Below is a small trained network, with its code and all its weights. Each question gives an input and a class and asks what happens when units are switched off, that is, made to give their printed mean instead of their output.

import numpy as np


def w(rows, s, z=0):
    codes = np.array(rows[::2]) - 128.0
    scale = np.full(codes.shape[1], s)
    scale[-1] = z or s
    return codes * scale


def norm(h):
    return h / np.sqrt((h * h).mean(-1, keepdims=True) + 1e-5)


def f(y):
    return y / 2 * (1 + np.tanh(0.7978845608 * (y + 0.044715 * y**3)))


def log_softmax(a):
    a = a - a.max(-1, keepdims=True)
    return a - np.log(np.exp(a).sum(-1, keepdims=True))


def net(x, mask):
    res = np.array(x, float).reshape(1, 2) / 4 @ E
    u = 0
    for l in range(2):
        y = f(norm(res) @ A[l][:, :-1].T + A[l][:, -1])
        res = res + np.where(mask[u : u + 3], y, B[l][:, -1]) @ B[l][:, :-1]
        u += 3
    return log_softmax(norm(res)[-1] @ U[:, :-1].T + U[:, -1])


A, B = {}, {}
E = w([
[75,100,61,149,57,158,41,116,231,83,170],'x0',
[255,162,112,53,182,84,190,95,78,31,55],'x1',
],0.0049)
A[0] = w([
[224,196,110,123,210,92,255,121,85,112,115,93],'L0N1',
[140,92,26,79,150,212,185,82,160,15,111,80],'L0N2',
[123,183,58,64,139,117,97,129,80,62,43,246],'L0N3',
],0.0034,0.0011)
B[0] = w([
[193,2,22,151,193,100,197,170,102,41,83,255],'L0N1',
[173,230,188,101,76,173,171,71,112,216,230,177],'L0N2',
[100,128,193,121,164,172,65,132,53,46,131,192],'L0N3',
],0.0057,0.0062)
A[1] = w([
[173,76,134,120,193,85,162,186,121,61,5,5],'L1N1',
[188,165,125,115,215,92,161,105,3,102,114,195],'L1N2',
[13,144,21,159,66,196,33,120,148,184,147,201],'L1N3',
],0.0048,0.0018)
B[1] = w([
[232,88,64,183,160,74,255,143,113,139,128,226],'L1N1',
[46,93,42,156,173,143,124,148,86,104,41,255],'L1N2',
[167,93,180,129,177,36,189,186,204,196,144,222],'L1N3',
],0.0083,0.0088)
U = w([
[133,43,32,166,176,103,191,129,74,85,49,165],'0',
[75,141,126,160,97,157,103,110,93,168,93,4],'1',
[123,108,171,133,137,27,144,169,227,206,187,245],'2',
[123,194,80,78,101,198,45,44,76,38,140,97],'3',
[179,190,183,98,1,134,74,44,187,114,212,57],'4',
],0.0097,0.0025)

Each question gives the input, the list of numbers given to net, and the class t.
The units are the neurons (one row each of A and B). Each row of codes is followed by its name. A weight is (code - 128) times the scale printed after its matrix; where a second scale follows, it is the last column's (A, B and U).
mask holds one flag per neuron, layer by layer. A switched-off neuron (its flag False) gives its mean, the last column of its row in B, instead of its output. The means were averaged over made-up inputs and are rounded, as every weight is.
A unit's drop is (log p(t) with every unit on - log p(t) with that unit switched off) / (log p(t) with every unit on - log p(t) with every unit switched off).
The circuit of an input: a set's keep is (log p(t) with only the set's units on - log p(t) with every unit switched off) / (log p(t) with every unit on - log p(t) with every unit switched off). Starting from all 6 units, units are removed one at a time, each time the one whose removal leaves the highest keep (on an exact tie, the one counted first), for as long as the keep stays at least 0.8.
units of the circuit, in order: the units of the circuit, biggest drop first
top k neurons: the k neurons with the biggest drops, biggest first
k most important neurons of layer l: the k neurons of layer l with the biggest drops, biggest first
drop when u is switched off: that unit's drop, to one decimal
input [-2,-2], class 2: units of the circuit, in order -> [L0N1, L1N2]
input [1,1], class 3: 2 most important neurons of layer 1 -> [L1N3, L1N1]
input [-8,-6], class 1: units of the circuit, in order -> [L0N1, L1N3, L1N1]
input [5,6], class 3: top neuron -> [L0N2]
input [5,4], class 3: top 2 neurons -> [L1N3, L0N3]
input [5,5], class 3: top 2 neurons -> [L0N2, L1N1]
input [2,1], class 4: units of the circuit, in order -> [L0N1, L1N2, L0N2, L1N3]
input [8,5], class 4: top 2 neurons -> [L1N2, L0N1]
input [5,2], class 4: 2 most important neurons of layer 1 -> [L1N2, L1N1]
input [-6,-7], class 2: top 2 neurons -> [L0N1, L1N2]
input [4,3], class 4: top 3 neurons -> [L0N1, L1N2, L0N2]
input [3,3], class 3: 2 most important neurons of layer 1 -> [L1N1, L1N3]
input [3,4], class 3: 2 most important neurons of layer 0 -> [L0N2, L0N1]
input [8,-4], class 2: top neuron -> [L1N3]
input [0,-3], class 2: drop when L0N1 is switched off -> 0.1
input [2,0], class 2: drop when L0N1 is switched off -> 1.0
input [0,-6], class 2: drop when L0N3 is switched off -> 0.0
